Below are the code and all the weights of a small trained network. Each question names an input and a class and asks about switching units off, where a switched-off unit gives its printed mean instead of its output.

import numpy as np


def w(rows, s, z=0):
    codes = np.array(rows[::2]) - 128.0
    scale = np.full(codes.shape[1], s)
    scale[-1] = z or s
    return codes * scale


def norm(h):
    return h / np.sqrt((h * h).mean(-1, keepdims=True) + 1e-5)


def f(y):
    return np.maximum(y, 0)


def log_softmax(a):
    a = a - a.max(-1, keepdims=True)
    return a - np.log(np.exp(a).sum(-1, keepdims=True))


def net(x, mask):
    res = np.array(x, float).reshape(1, 8) / 4 @ E
    u = 0
    for l in range(3):
        y = f(norm(res) @ A[l][:, :-1].T + A[l][:, -1])
        res = res + np.where(mask[u : u + 9], y, B[l][:, -1]) @ B[l][:, :-1]
        u += 9
    return log_softmax(norm(res)[-1] @ U[:, :-1].T + U[:, -1])


A, B = {}, {}
E = w([
[113,123,135,102,119,127,120,135,150,129,115,138],'x0',
[127,139,128,108,125,134,143,141,127,126,126,115],'x1',
[127,117,122,129,127,123,144,127,112,141,140,121],'x2',
[99,140,212,120,209,184,161,149,25,130,74,254],'x3',
[119,128,128,137,126,124,127,131,123,133,127,123],'x4',
[53,73,104,186,120,196,231,68,154,28,86,111],'x5',
[92,180,122,156,243,52,242,132,218,164,134,172],'x6',
[193,81,61,125,138,76,148,201,90,99,65,170],'x7',
],0.0084)
A[0] = w([
[146,141,46,161,104,65,121,161,142,115,50,130,96],'L0N1',
[176,102,137,158,110,111,128,130,198,180,106,38,3],'L0N2',
[110,155,117,161,233,41,161,154,190,159,137,139,7],'L0N3',
[165,71,80,157,136,75,116,255,75,59,76,162,18],'L0N4',
[143,132,145,65,121,201,100,106,26,91,151,188,214],'L0N5',
[144,241,219,128,110,77,103,84,103,145,172,95,169],'L0N6',
[134,78,74,177,63,212,167,141,180,99,99,131,126],'L0N7',
[70,136,190,89,159,211,98,34,117,138,209,96,40],'L0N8',
[156,158,156,99,130,17,48,175,75,129,142,154,57],'L0N9',
],0.0081,0.0064)
B[0] = w([
[89,138,93,59,104,162,149,107,118,158,132,139,185],'L0N1',
[112,177,83,138,139,166,72,174,162,138,154,140,160],'L0N2',
[176,194,152,176,34,77,183,148,147,84,96,152,218],'L0N3',
[135,134,115,90,125,204,160,11,150,213,79,116,183],'L0N4',
[121,145,159,205,128,87,145,205,131,160,66,120,254],'L0N5',
[111,42,149,97,127,168,149,122,168,185,148,124,236],'L0N6',
[149,45,189,97,156,109,116,137,137,73,121,110,203],'L0N7',
[121,148,103,89,134,153,140,77,183,191,54,85,193],'L0N8',
[151,46,169,36,152,127,150,153,116,162,186,116,207],'L0N9',
],0.011,0.0086)
A[1] = w([
[163,95,125,143,36,161,53,146,79,163,98,88,65],'L1N1',
[130,95,173,92,131,165,80,156,74,136,129,120,1],'L1N2',
[162,109,110,126,126,130,117,139,84,142,86,208,87],'L1N3',
[127,186,121,91,184,99,162,78,140,130,209,192,82],'L1N4',
[163,139,35,87,121,105,118,89,62,121,80,150,43],'L1N5',
[123,151,19,108,74,119,70,112,146,76,231,92,65],'L1N6',
[161,120,6,91,134,114,112,136,146,106,134,132,113],'L1N7',
[64,88,113,187,157,141,144,107,104,36,72,126,54],'L1N8',
[107,189,166,139,144,157,74,52,127,181,165,102,48],'L1N9',
],0.011,0.0039)
B[1] = w([
[145,155,105,171,37,15,199,171,157,58,120,162,254],'L1N1',
[143,183,86,162,100,160,140,127,108,92,154,114,199],'L1N2',
[34,156,101,90,112,130,121,107,171,181,129,125,185],'L1N3',
[188,132,69,191,25,73,110,205,142,94,87,57,184],'L1N4',
[77,145,87,98,104,194,188,73,208,202,107,112,160],'L1N5',
[50,112,93,184,253,162,107,237,150,125,100,211,200],'L1N6',
[65,173,110,143,174,144,112,114,152,205,124,149,191],'L1N7',
[184,116,193,80,167,135,151,94,91,84,223,57,226],'L1N8',
[147,158,64,91,108,186,194,85,184,190,98,133,175],'L1N9',
],0.011,0.0062)
A[2] = w([
[136,87,147,78,161,140,140,167,166,104,196,57,197],'L2N1',
[82,107,144,126,148,88,122,203,141,159,108,144,160],'L2N2',
[143,167,132,172,69,55,152,158,137,96,149,139,75],'L2N3',
[186,97,111,125,140,124,99,178,126,176,220,118,107],'L2N4',
[94,203,203,182,192,153,117,154,9,157,107,206,56],'L2N5',
[215,117,152,86,80,85,58,166,101,197,194,157,2],'L2N6',
[126,109,57,106,125,130,137,119,42,128,75,160,81],'L2N7',
[192,164,93,33,115,149,101,136,107,189,160,162,82],'L2N8',
[123,133,153,142,29,154,114,123,158,137,131,83,68],'L2N9',
],0.012,0.0031)
B[2] = w([
[157,113,140,129,154,131,70,83,50,141,155,160,245],'L2N1',
[138,111,99,181,189,164,75,126,89,98,167,146,255],'L2N2',
[135,192,113,134,48,89,71,151,67,61,53,158,243],'L2N3',
[71,119,196,132,157,136,90,102,101,45,154,99,198],'L2N4',
[84,99,39,169,175,136,8,142,188,123,190,187,183],'L2N5',
[184,137,219,121,175,155,181,51,78,55,174,61,219],'L2N6',
[106,168,85,66,85,148,122,139,204,138,132,53,144],'L2N7',
[131,52,163,106,140,140,140,70,120,134,117,77,208],'L2N8',
[159,173,82,98,108,78,194,144,137,130,114,170,218],'L2N9',
],0.012,0.0086)
U = w([
[180,70,209,91,163,124,152,72,48,64,185,61,254],'0',
[160,194,101,160,21,38,177,207,97,57,59,167,32],'1',
[109,111,93,48,101,195,211,73,204,250,80,85,60],'2',
[65,109,63,182,192,169,49,181,141,120,187,194,87],'3',
],0.018,0.0045)

Each question gives the input, the list of numbers given to net, and the class t.
The units are the neurons (one row each of A and B). Each row of codes is followed by its name. A weight is (code - 128) times the scale printed after its matrix; where a second scale follows, it is the last column's (A, B and U).
mask holds one flag per neuron, layer by layer. A switched-off neuron (its flag False) gives its mean, the last column of its row in B, instead of its output. The means were averaged over made-up inputs and are rounded, as every weight is.
A unit's drop is (log p(t) with every unit on - log p(t) with that unit switched off) / (log p(t) with every unit on - log p(t) with every unit switched off).
The circuit of an input: a set's keep is (log p(t) with only the set's units on - log p(t) with every unit switched off) / (log p(t) with every unit on - log p(t) with every unit switched off). Starting from the 12 units with the biggest drops (on a tie, the unit counted first), units are removed one at a time, each time the one whose removal leaves the highest keep (on an exact tie, the one counted first), for as long as the keep stays at least 0.8.
units of the circuit, in order: the units of the circuit, biggest drop first
most important unit: the unit with the biggest drop
k most important neurons: the k neurons with the biggest drops, biggest first
top k neurons in layer l: the k neurons of layer l with the biggest drops, biggest first
drop of u: that unit's drop, to one decimal
input [-8,-7,-2,5,-4,5,-6,1], class 1: 2 most important neurons => (L0N5 L1N1)
input [-2,0,3,4,-7,-1,1,4], class 2: units of the circuit, in order => (L0N4)
input [1,-5,5,-7,-3,8,7,8], class 0: top 3 neurons in layer 0 => (L0N7 L0N8 L0N5)
input [7,-7,0,3,1,-4,7,8], class 2: 2 most important neurons => (L0N4 L1N1)
input [5,-2,1,5,-3,1,4,-3], class 3: 2 most important neurons => (L1N1 L2N5)
input [2,-3,3,6,7,6,6,-7], class 2: 2 most important neurons => (L0N8 L1N1)
input [0,0,-4,6,0,-6,8,-3], class 1: 2 most important neurons => (L1N4 L0N3)
input [0,-1,-4,-7,-1,-7,-8,1], class 1: top 2 neurons in layer 1 => (L1N1 L1N8)
input [-1,-1,-4,-1,5,-6,0,6], class 0: 2 most important neurons => (L0N9 L2N6)
input [3,-8,-7,-7,-5,0,-7,8], class 2: top 2 neurons in layer 1 => (L1N5 L1N7)
input [-4,-8,5,-8,6,1,3,-7], class 3: 2 most important neurons => (L1N6 L0N2)
input [-2,1,-3,-7,5,-1,7,-2], class 1: 2 most important neurons => (L0N3 L2N3)
input [-6,5,-2,8,-4,5,-5,-7], class 3: 3 most important neurons => (L0N5 L2N5 L0N4)
input [-7,7,-6,-1,8,-7,4,7], class 0: most important neuron => (L0N9)
input [-2,0,1,2,7,-7,-8,1], class 1: 3 most important neurons => (L1N1 L0N5 L2N3)
input [-8,4,7,-7,1,6,-6,-5], class 3: top 2 neurons in layer 2 => (L2N6 L2N8)
input [3,5,4,-8,-4,3,6,-5], class 3: 2 most important neurons => (L1N6 L0N5)
input [-2,8,-5,6,1,-6,-8,-3], class 1: 2 most important neurons => (L1N1 L0N5)
input [7,-1,-3,4,-5,-2,5,6], class 2: 2 most important neurons => (L0N4 L1N1)
input [-1,-7,8,7,-3,-2,-4,-1], class 3: most important unit => L2N5
input [0,7,-7,3,-5,6,1,5], class 0: 2 most important neurons => (L1N8 L0N7)
input [0,2,0,4,7,2,3,4], class 2: drop of L0N4 => 1.4
input [-4,-5,5,-8,-3,7,-8,7], class 1: drop of L2N2 => 0.2
input [-2,5,-1,-8,4,-2,-4,6], class 3: drop of L1N6 => 1.3
input [6,8,-5,-8,7,3,3,6], class 3: drop of L1N6 => 0.3
input [-5,4,0,8,-6,-1,-8,0], class 1: top 2 neurons in layer 1 => (L1N1 L1N6)
input [8,6,1,6,-7,1,1,7], class 2: top neuron in layer 0 => (L0N4)
